Below are the code and all the weights of a small trained network. Each question names an input and a class and asks about switching units off, where a switched-off unit gives its printed mean instead of its output.

import numpy as np


def w(rows, s, z=0):
    codes = np.array(rows[::2]) - 128.0
    scale = np.full(codes.shape[1], s)
    scale[-1] = z or s
    return codes * scale


def f(y):
    return np.maximum(y, 0)


def log_softmax(a):
    a = a - a.max(-1, keepdims=True)
    return a - np.log(np.exp(a).sum(-1, keepdims=True))


def net(x, mask):
    res = np.array(x, float).reshape(1, 8) / 4 @ E
    y = f(res @ A[0][:, :-1].T + A[0][:, -1])
    res = res + np.where(mask, y, B[0][:, -1]) @ B[0][:, :-1]
    return log_softmax(res[-1] @ U[:, :-1].T + U[:, -1])


A, B = {}, {}
E = w([
[38,194,144,107,162],'x0',
[59,36,228,138,141],'x1',
[169,180,236,160,118],'x2',
[73,139,29,69,128],'x3',
[162,153,159,227,113],'x4',
[138,155,191,123,21],'x5',
[100,124,102,71,51],'x6',
[119,93,164,2,247],'x7',
],0.0068)
A[0] = w([
[131,209,158,190,197,50],'N0',
[150,79,76,39,69,169],'N1',
[118,127,64,121,115,61],'N2',
[148,18,117,120,134,74],'N3',
[139,141,106,129,151,77],'N4',
[157,167,95,135,104,178],'N5',
[115,128,127,135,147,45],'N6',
[116,123,123,130,129,205],'N7',
[147,144,136,117,148,72],'N8',
[165,92,114,73,88,129],'N9',
[88,109,151,130,57,155],'N10',
[126,119,66,152,121,177],'N11',
[254,133,144,209,93,109],'N12',
[88,159,54,72,74,63],'N13',
[118,119,31,153,119,128],'N14',
[170,144,137,180,47,125],'N15',
[158,121,91,61,115,252],'N16',
[171,127,167,177,123,204],'N17',
[160,148,121,170,139,50],'N18',
[70,106,211,125,41,147],'N19',
[125,141,108,135,86,22],'N20',
[95,106,63,144,88,38],'N21',
[165,141,129,109,118,192],'N22',
],0.016,0.0045)
B[0] = w([
[144,174,81,92,153,185],'N0',
[115,247,76,90,102,208],'N1',
[174,167,109,131,113,165],'N2',
[134,68,127,165,174,178],'N3',
[103,131,129,139,89,142],'N4',
[109,140,118,119,114,182],'N5',
[144,129,104,149,135,132],'N6',
[176,152,211,131,250,151],'N7',
[94,142,105,141,82,140],'N8',
[103,185,116,82,146,168],'N9',
[165,158,177,167,143,180],'N10',
[150,114,210,114,164,176],'N11',
[148,155,190,104,62,247],'N12',
[165,117,170,165,113,200],'N13',
[119,108,168,129,86,191],'N14',
[149,164,130,141,102,220],'N15',
[111,179,99,108,154,200],'N16',
[118,140,160,154,107,203],'N17',
[134,173,123,125,108,159],'N18',
[154,124,187,144,82,204],'N19',
[135,182,125,174,113,151],'N20',
[131,145,170,120,99,167],'N21',
[118,159,139,134,158,161],'N22',
],0.025,0.015)
U = w([
[125,229,49,86,207,137],'0',
[127,126,17,143,24,4],'1',
[169,139,123,166,180,85],'2',
[207,255,148,113,89,184],'3',
],0.0081,0.0037)

Each question gives the input, the list of numbers given to net, and the class t.
The units are the neurons (one row each of A and B). Each row of codes is followed by its name. A weight is (code - 128) times the scale printed after its matrix; where a second scale follows, it is the last column's (A, B and U).
mask holds one flag per neuron, in row order. A switched-off neuron (its flag False) gives its mean, the last column of its row in B, instead of its output. The means were averaged over made-up inputs and are rounded, as every weight is.
A unit's drop is (log p(t) with every unit on - log p(t) with that unit switched off) / (log p(t) with every unit on - log p(t) with every unit switched off).
The circuit of an input: a set's keep is (log p(t) with only the set's units on - log p(t) with every unit switched off) / (log p(t) with every unit on - log p(t) with every unit switched off). Starting from the 12 units with the biggest drops (on a tie, the unit counted first), units are removed one at a time, each time the one whose removal leaves the highest keep (on an exact tie, the one counted first), for as long as the keep stays at least 0.8.
circuit, biggest first: the units of the circuit, biggest drop first
top k neurons: the k neurons with the biggest drops, biggest first
drop of u: that unit's drop, to one decimal
input [-8,5,-4,-8,-4,-5,-2,6], class 2: top neuron -> [N3]
input [3,6,-5,5,-8,-8,-7,1], class 0: circuit, biggest first -> [N12, N19]
input [8,5,-4,-4,8,-2,4,4], class 2: top 3 neurons -> [N12, N1, N15]
input [7,6,-5,-3,-5,-8,-4,-1], class 0: circuit, biggest first -> [N19, N12]
input [-5,8,-2,5,-8,-7,-4,-8], class 2: circuit, biggest first -> [N3, N12]
input [5,4,-6,-8,5,2,1,4], class 2: top 2 neurons -> [N12, N1]
input [-2,7,1,4,-4,0,-2,0], class 2: top 2 neurons -> [N12, N3]
input [8,2,8,-2,4,-7,-7,1], class 0: drop of N0 -> 0.3
input [0,4,3,-6,-1,-8,-3,4], class 2: drop of N1 -> 0.3
input [4,-4,8,8,-2,-2,-6,-1], class 0: drop of N12 -> 0.2
